Below are the code and all the weights of a small trained network. Each question names an input and a target symbol and asks about switching units off, where a switched-off unit gives its printed mean instead of its output.

import numpy as np


def w(rows, s, z=0):
    codes = np.array(rows[::2]) - 128.0
    scale = np.full(codes.shape[1], s)
    scale[-1] = z or s
    return codes * scale


def norm(h):
    return h / np.sqrt((h * h).mean(-1, keepdims=True) + 1e-5)


def f(y):
    return np.maximum(y, 0)


def softmax(a):
    e = np.exp(a - a.max(-1, keepdims=True))
    return e / e.sum(-1, keepdims=True)


def log_softmax(a):
    a = a - a.max(-1, keepdims=True)
    return a - np.log(np.exp(a).sum(-1, keepdims=True))


def net(x, mask):
    ids = ['Ψαβγδεηθλμξπτω'.index(c) for c in x.split()]
    T = len(ids)
    res = E[ids] + P[:T]
    r = norm(res)
    for j in range(3):
        rows = slice(2 * j, 2 * j + 2)
        q, k, v = (r @ M[0][rows].T for M in (Q, K, V))
        z = softmax(np.where(np.tri(T) > 0, q @ k.T / 2**0.5, -1e9)) @ v
        o = O[0][rows]
        res = res + np.where(mask[j], z, o[:, -1]) @ o[:, :-1]
    y = f(norm(res) @ A[0][:, :-1].T + A[0][:, -1])
    res = res + np.where(mask[3:19], y, B[0][:, -1]) @ B[0][:, :-1]
    return log_softmax(norm(res)[-1] @ U[:, :-1].T + U[:, -1])


Q, K, V, O, A, B = {}, {}, {}, {}, {}, {}
E = w([
[126,154,92,143],'Ψ',
[174,97,117,178],'α',
[131,125,116,143],'β',
[109,108,121,119],'γ',
[82,110,100,144],'δ',
[118,140,118,118],'ε',
[114,95,124,151],'η',
[98,119,138,133],'θ',
[65,139,132,116],'λ',
[138,160,250,129],'μ',
[182,127,131,60],'ξ',
[120,117,113,146],'π',
[131,97,158,132],'τ',
[111,131,103,157],'ω',
],0.025)
P = w([
[175,150,226,98],'0',
[62,16,72,195],'1',
[71,53,29,186],'2',
[83,63,1,177],'3',
[68,59,24,186],'4',
[84,55,38,191],'5',
[84,49,49,173],'6',
[67,55,44,177],'7',
[73,69,19,189],'8',
[62,57,20,187],'9',
[62,69,21,176],'10',
[47,58,40,179],'11',
[73,68,38,178],'12',
[94,84,29,188],'13',
],0.0073)
Q[0] = w([
[188,142,190,53],'h0',
[220,140,123,23],'h0',
[22,60,85,232],'h1',
[137,180,185,127],'h1',
[127,178,159,127],'h2',
[136,242,252,179],'h2',
],0.026)
K[0] = w([
[78,109,15,96],'h0',
[154,17,15,147],'h0',
[103,206,253,192],'h1',
[74,126,46,151],'h1',
[120,123,116,134],'h2',
[136,26,2,151],'h2',
],0.022)
V[0] = w([
[220,186,76,82],'h0',
[3,205,94,158],'h0',
[76,219,197,78],'h1',
[37,148,12,62],'h1',
[189,222,159,22],'h2',
[81,13,163,31],'h2',
],0.023)
O[0] = w([
[52,149,218,101,69],'h0',
[140,10,128,175,150],'h0',
[178,86,40,51,212],'h1',
[124,16,207,116,2],'h1',
[184,129,178,1,148],'h2',
[216,136,213,201,79],'h2',
],0.018,0.02)
A[0] = w([
[53,109,92,116,81],'n0',
[83,51,85,166,50],'n1',
[204,102,124,18,65],'n2',
[101,187,221,157,124],'n3',
[112,122,80,91,123],'n4',
[116,127,130,140,120],'n5',
[69,166,157,95,150],'n6',
[201,88,134,244,143],'n7',
[149,46,145,178,177],'n8',
[115,229,140,243,250],'n9',
[29,171,108,206,68],'n10',
[140,173,178,167,254],'n11',
[7,227,152,37,167],'n12',
[155,24,133,103,146],'n13',
[122,188,128,93,112],'n14',
[114,66,118,81,209],'n15',
],0.014,0.0048)
B[0] = w([
[176,107,76,160,190],'n0',
[103,199,110,180,204],'n1',
[131,139,64,218,253],'n2',
[77,99,126,171,142],'n3',
[160,117,104,156,229],'n4',
[113,123,126,124,134],'n5',
[91,94,168,148,168],'n6',
[72,82,254,149,217],'n7',
[84,146,166,76,190],'n8',
[134,98,194,43,254],'n9',
[193,101,113,208,206],'n10',
[118,90,145,83,172],'n11',
[82,27,209,204,253],'n12',
[92,188,145,77,209],'n13',
[154,91,93,111,195],'n14',
[128,191,131,104,229],'n15',
],0.029,0.0073)
U = w([
[225,116,200,136,119],'Ψ',
[167,201,158,91,147],'α',
[125,136,216,68,151],'β',
[64,56,102,49,182],'γ',
[198,3,140,94,86],'δ',
[216,85,128,174,70],'ε',
[115,206,120,157,96],'η',
[131,129,127,120,68],'θ',
[179,187,177,229,92],'λ',
[169,91,126,18,60],'μ',
[144,55,160,207,254],'ξ',
[64,88,50,205,118],'π',
[68,191,156,176,151],'τ',
[42,202,129,53,63],'ω',
],0.018,0.0053)

Each question gives the input, a string of symbols that net reads in full, and the target symbol t.
The units are the heads (2 rows each of Q, K, V and O) and the neurons (one row each of A and B). Each row of codes is followed by its name. A weight is (code - 128) times the scale printed after its matrix; where a second scale follows, it is the last column's (O, A, B and U).
mask holds one flag per unit, heads first, then neurons. A switched-off unit (its flag False) gives its mean, the last column of its rows in O or B, instead of its output. The means were averaged over made-up inputs and are rounded, as every weight is.
A unit's drop is (log p(t) with every unit on - log p(t) with that unit switched off) / (log p(t) with every unit on - log p(t) with every unit switched off).
The circuit of an input: a set's keep is (log p(t) with only the set's units on - log p(t) with every unit switched off) / (log p(t) with every unit on - log p(t) with every unit switched off). Starting from the 12 units with the biggest drops (on a tie, the unit counted first), units are removed one at a time, each time the one whose removal leaves the highest keep (on an exact tie, the one counted first), for as long as the keep stays at least 0.8.
units of the circuit, in order: the units of the circuit, biggest drop first
heads that matter: for each layer, one digit per head in row order, 1 if its drop is at least 0.15 and else 0, layers parted by /
drop of u: that unit's drop, to one decimal
input β ω Ψ λ Ψ η, target ω: units of the circuit, in order -> [h0]
input ξ ε Ψ α ω η ω ε ε β, target β: units of the circuit, in order -> [h0 h2]
input μ π η λ ω ε ω Ψ δ ε δ ξ, target β: units of the circuit, in order -> [h1 n13]
input τ ω ω Ψ ω β α δ, target α: units of the circuit, in order -> [h2 h0]
input β Ψ β Ψ τ, target ω: heads that matter -> 110
input ξ β ω Ψ Ψ Ψ ω ω β ω, target β: units of the circuit, in order -> [h0 h2]
input Ψ η τ δ ω Ψ, target γ: heads that matter -> 001
input Ψ Ψ Ψ δ Ψ δ, target γ: heads that matter -> 001
input δ δ Ψ δ ω λ α δ ω λ ω λ, target ξ: heads that matter -> 001
input Ψ ω Ψ α η Ψ ω ξ, target γ: heads that matter -> 011
input θ β γ ω Ψ Ψ Ψ ω ξ Ψ Ψ ω δ, target ε: heads that matter -> 011
input α δ ω ξ, target τ: units of the circuit, in order -> [h1 n1 h2 n8]
input β ω ω β Ψ τ Ψ β λ ω Ψ ω Ψ, target ω: heads that matter -> 110
input λ Ψ β ω Ψ ω θ, target δ: units of the circuit, in order -> [h1]
input α τ β β ω β, target τ: heads that matter -> 110
input λ β Ψ ω η ω η λ ε δ ε δ δ β, target δ: heads that matter -> 111
input τ ω λ, target α: heads that matter -> 001
input α ω ε δ ε ω θ, target τ: heads that matter -> 110
input ω Ψ ω Ψ β π ω ξ, target π: drop of h2 -> 5.0
input π θ β τ, target η: units of the circuit, in order -> [h1]
input δ ω Ψ δ ω ω δ, target ξ: drop of h0 -> 0.1
input δ β ω Ψ μ, target ξ: drop of h1 -> 0.1
